Below are the code and all the weights of a small trained network. Each question names an input and a class and asks about switching units off, where a switched-off unit gives its printed mean instead of its output.

import numpy as np


def w(rows, s, z=0):
    codes = np.array(rows[::2]) - 128.0
    scale = np.full(codes.shape[1], s)
    scale[-1] = z or s
    return codes * scale


def norm(h):
    return h / np.sqrt((h * h).mean(-1, keepdims=True) + 1e-5)


def f(y):
    return y / 2 * (1 + np.tanh(0.7978845608 * (y + 0.044715 * y**3)))


def log_softmax(a):
    a = a - a.max(-1, keepdims=True)
    return a - np.log(np.exp(a).sum(-1, keepdims=True))


def net(x, mask):
    res = np.array(x, float).reshape(1, 3) / 4 @ E
    u = 0
    for l in range(2):
        y = f(norm(res) @ A[l][:, :-1].T + A[l][:, -1])
        res = res + np.where(mask[u : u + 4], y, B[l][:, -1]) @ B[l][:, :-1]
        u += 4
    return log_softmax(norm(res)[-1] @ U[:, :-1].T + U[:, -1])


A, B = {}, {}
E = w([
[101,90,114,30,99,31,143],'x0',
[110,1,118,146,91,58,150],'x1',
[146,61,182,160,115,244,187],'x2',
],0.0094)
A[0] = w([
[158,196,103,235,143,130,99,2],'L0N0',
[131,108,123,2,117,136,170,170],'L0N1',
[128,112,108,212,101,31,86,92],'L0N2',
[127,143,156,116,99,197,161,140],'L0N3',
],0.014,0.0027)
B[0] = w([
[17,38,139,139,175,65,81,254],'L0N0',
[115,173,207,14,104,142,95,225],'L0N1',
[50,146,105,223,246,203,72,224],'L0N2',
[197,72,91,88,227,141,110,236],'L0N3',
],0.011,0.0075)
A[1] = w([
[146,8,123,219,94,102,125,253],'L1N0',
[94,224,133,116,118,78,62,204],'L1N1',
[67,63,205,102,40,135,145,148],'L1N2',
[30,110,148,176,105,53,64,113],'L1N3',
],0.018,0.0019)
B[1] = w([
[88,205,39,215,47,44,169,213],'L1N0',
[148,161,86,182,39,56,195,217],'L1N1',
[120,80,88,242,226,179,93,167],'L1N2',
[222,97,211,7,130,209,132,251],'L1N3',
],0.011,0.015)
U = w([
[164,136,201,8,132,128,90,2],'0',
[117,98,112,187,179,164,97,248],'1',
[149,189,81,159,60,73,163,146],'2',
],0.017,0.0015)

Each question gives the input, the list of numbers given to net, and the class t.
The units are the neurons (one row each of A and B). Each row of codes is followed by its name. A weight is (code - 128) times the scale printed after its matrix; where a second scale follows, it is the last column's (A, B and U).
mask holds one flag per neuron, layer by layer. A switched-off neuron (its flag False) gives its mean, the last column of its row in B, instead of its output. The means were averaged over made-up inputs and are rounded, as every weight is.
A unit's drop is (log p(t) with every unit on - log p(t) with that unit switched off) / (log p(t) with every unit on - log p(t) with every unit switched off).
The circuit of an input: a set's keep is (log p(t) with only the set's units on - log p(t) with every unit switched off) / (log p(t) with every unit on - log p(t) with every unit switched off). Starting from all 8 units, units are removed one at a time, each time the one whose removal leaves the highest keep (on an exact tie, the one counted first), for as long as the keep stays at least 0.8.
circuit, biggest first: the units of the circuit, biggest drop first
k most important neurons: the k neurons with the biggest drops, biggest first
top k neurons in layer l: the k neurons of layer l with the biggest drops, biggest first
drop when u is switched off: that unit's drop, to one decimal
input [-2,2,-6], class 1: 2 most important neurons => L0N2, L0N1
input [-3,8,8], class 2: circuit, biggest first => L1N0
input [4,4,-8], class 0: 3 most important neurons => L1N3, L1N0, L0N2
input [2,1,1], class 1: 3 most important neurons => L1N2, L1N3, L1N0
input [-6,1,5], class 2: circuit, biggest first => L1N0, L0N2
input [-1,4,1], class 2: 3 most important neurons => L0N1, L1N0, L0N0
input [3,8,-3], class 0: 2 most important neurons => L1N3, L0N2
input [4,2,1], class 1: top 3 neurons in layer 1 => L1N2, L1N0, L1N3
input [-3,1,2], class 2: 3 most important neurons => L1N0, L0N2, L0N1
input [5,2,6], class 1: 2 most important neurons => L1N2, L1N3
input [5,3,1], class 1: 3 most important neurons => L1N2, L0N0, L0N1
input [-4,-3,-2], class 0: circuit, biggest first => L1N3, L0N0
input [5,-3,-1], class 2: top 2 neurons in layer 1 => L1N1, L1N3
input [3,8,-4], class 0: circuit, biggest first => L1N3
input [-2,-5,-8], class 0: 3 most important neurons => L1N3, L0N0, L1N0
input [-1,1,1], class 2: 2 most important neurons => L0N1, L0N2
input [6,-1,-3], class 2: 3 most important neurons => L1N1, L0N0, L1N3
input [5,-4,0], class 2: 4 most important neurons => L1N1, L1N3, L0N3, L0N0
input [-1,5,8], class 2: 2 most important neurons => L1N0, L0N1
input [-2,2,-5], class 1: circuit, biggest first => L0N2
input [2,7,-3], class 0: 2 most important neurons => L1N3, L0N3
input [-8,0,-4], class 0: drop when L1N3 is switched off => 1.1
input [-4,2,-7], class 1: drop when L0N1 is switched off => 0.3
input [2,4,-8], class 0: drop when L0N2 is switched off => 0.1
input [-6,-3,-3], class 0: drop when L0N0 is switched off => 0.8
